Below is a small trained network, with its code and all its weights. Each question gives an input and a class and asks what happens when units are switched off, that is, made to give their printed mean instead of their output.

import numpy as np


def w(rows, s, z=0):
    codes = np.array(rows[::2]) - 128.0
    scale = np.full(codes.shape[1], s)
    scale[-1] = z or s
    return codes * scale


def f(y):
    return np.maximum(y, 0)


def log_softmax(a):
    a = a - a.max(-1, keepdims=True)
    return a - np.log(np.exp(a).sum(-1, keepdims=True))


def net(x, mask):
    res = np.array(x, float).reshape(1, 8) / 4 @ E
    y = f(res @ A[0][:, :-1].T + A[0][:, -1])
    res = res + np.where(mask, y, B[0][:, -1]) @ B[0][:, :-1]
    return log_softmax(res[-1] @ U[:, :-1].T + U[:, -1])


A, B = {}, {}
E = w([
[97,172,98,181,69,224,160,197],'x0',
[121,103,173,93,30,162,180,220],'x1',
[234,215,185,142,155,122,204,124],'x2',
[177,123,194,63,121,7,247,175],'x3',
[77,134,126,143,122,75,123,147],'x4',
[179,2,53,119,133,180,117,124],'x5',
[152,164,35,169,37,115,91,15],'x6',
[62,105,13,240,220,101,89,136],'x7',
],0.0083)
A[0] = w([
[180,128,124,151,121,48,241,186,48],'neuron 1',
[165,221,151,132,75,28,126,32,38],'neuron 2',
[83,99,160,96,182,15,127,151,3],'neuron 3',
[168,105,158,97,223,108,164,135,11],'neuron 4',
[125,190,178,105,79,177,159,182,129],'neuron 5',
[163,53,153,32,4,95,156,146,140],'neuron 6',
],0.017,0.0023)
B[0] = w([
[166,123,80,171,89,63,145,245,226],'neuron 1',
[133,180,99,110,83,54,131,3,249],'neuron 2',
[38,143,137,108,165,99,105,158,206],'neuron 3',
[203,126,146,142,208,150,112,114,198],'neuron 4',
[122,193,186,111,91,202,103,142,203],'neuron 5',
[98,26,121,101,118,156,194,107,250],'neuron 6',
],0.016,0.023)
U = w([
[195,116,141,140,213,133,124,135,122],'0',
[150,164,105,125,120,92,137,83,126],'1',
[157,140,113,160,137,103,154,185,85],'2',
[88,134,135,126,197,100,102,157,143],'3',
[88,111,6,255,126,210,37,102,254],'4',
[150,178,185,121,95,182,148,158,87],'5',
[133,68,122,108,119,155,171,135,68],'6',
],0.012,0.0037)

Each question gives the input, the list of numbers given to net, and the class t.
The units are the neurons (one row each of A and B). Each row of codes is followed by its name. A weight is (code - 128) times the scale printed after its matrix; where a second scale follows, it is the last column's (A, B and U).
mask holds one flag per neuron, in row order. A switched-off neuron (its flag False) gives its mean, the last column of its row in B, instead of its output. The means were averaged over made-up inputs and are rounded, as every weight is.
A unit's drop is (log p(t) with every unit on - log p(t) with that unit switched off) / (log p(t) with every unit on - log p(t) with every unit switched off).
The circuit of an input: a set's keep is (log p(t) with only the set's units on - log p(t) with every unit switched off) / (log p(t) with every unit on - log p(t) with every unit switched off). Starting from all 6 units, units are removed one at a time, each time the one whose removal leaves the highest keep (on an exact tie, the one counted first), for as long as the keep stays at least 0.8.
circuit, biggest first: the units of the circuit, biggest drop first
k most important neurons: the k neurons with the biggest drops, biggest first
drop of u: that unit's drop, to one decimal
input [0,-3,6,-3,1,-1,-4,-5], class 5: most important neuron	neuron 5
input [-5,1,3,-1,0,-3,-2,3], class 3: 2 most important neurons	neuron 3; neuron 2
input [-2,-5,-4,-2,-1,0,-8,-6], class 0: 2 most important neurons	neuron 4; neuron 2
input [6,0,5,-2,1,8,-3,1], class 5: 4 most important neurons	neuron 6; neuron 2; neuron 1; neuron 4
input [5,-3,-6,4,-3,3,8,-2], class 6: circuit, biggest first	neuron 2; neuron 6
input [3,8,-4,1,1,-4,6,5], class 4: 4 most important neurons	neuron 2; neuron 6; neuron 1; neuron 5
input [7,-7,-2,8,-7,5,-5,7], class 0: 2 most important neurons	neuron 4; neuron 2
input [-5,6,7,3,8,-5,-7,-4], class 2: 2 most important neurons	neuron 1; neuron 3
input [3,-1,4,5,3,4,5,6], class 2: 2 most important neurons	neuron 1; neuron 2
input [-3,5,1,1,-7,4,6,-7], class 6: drop of neuron 6	3.2
input [-7,-1,-4,3,-2,-8,-3,0], class 3: drop of neuron 3	3.4
input [5,7,7,4,2,4,8,-2], class 6: drop of neuron 6	5.6
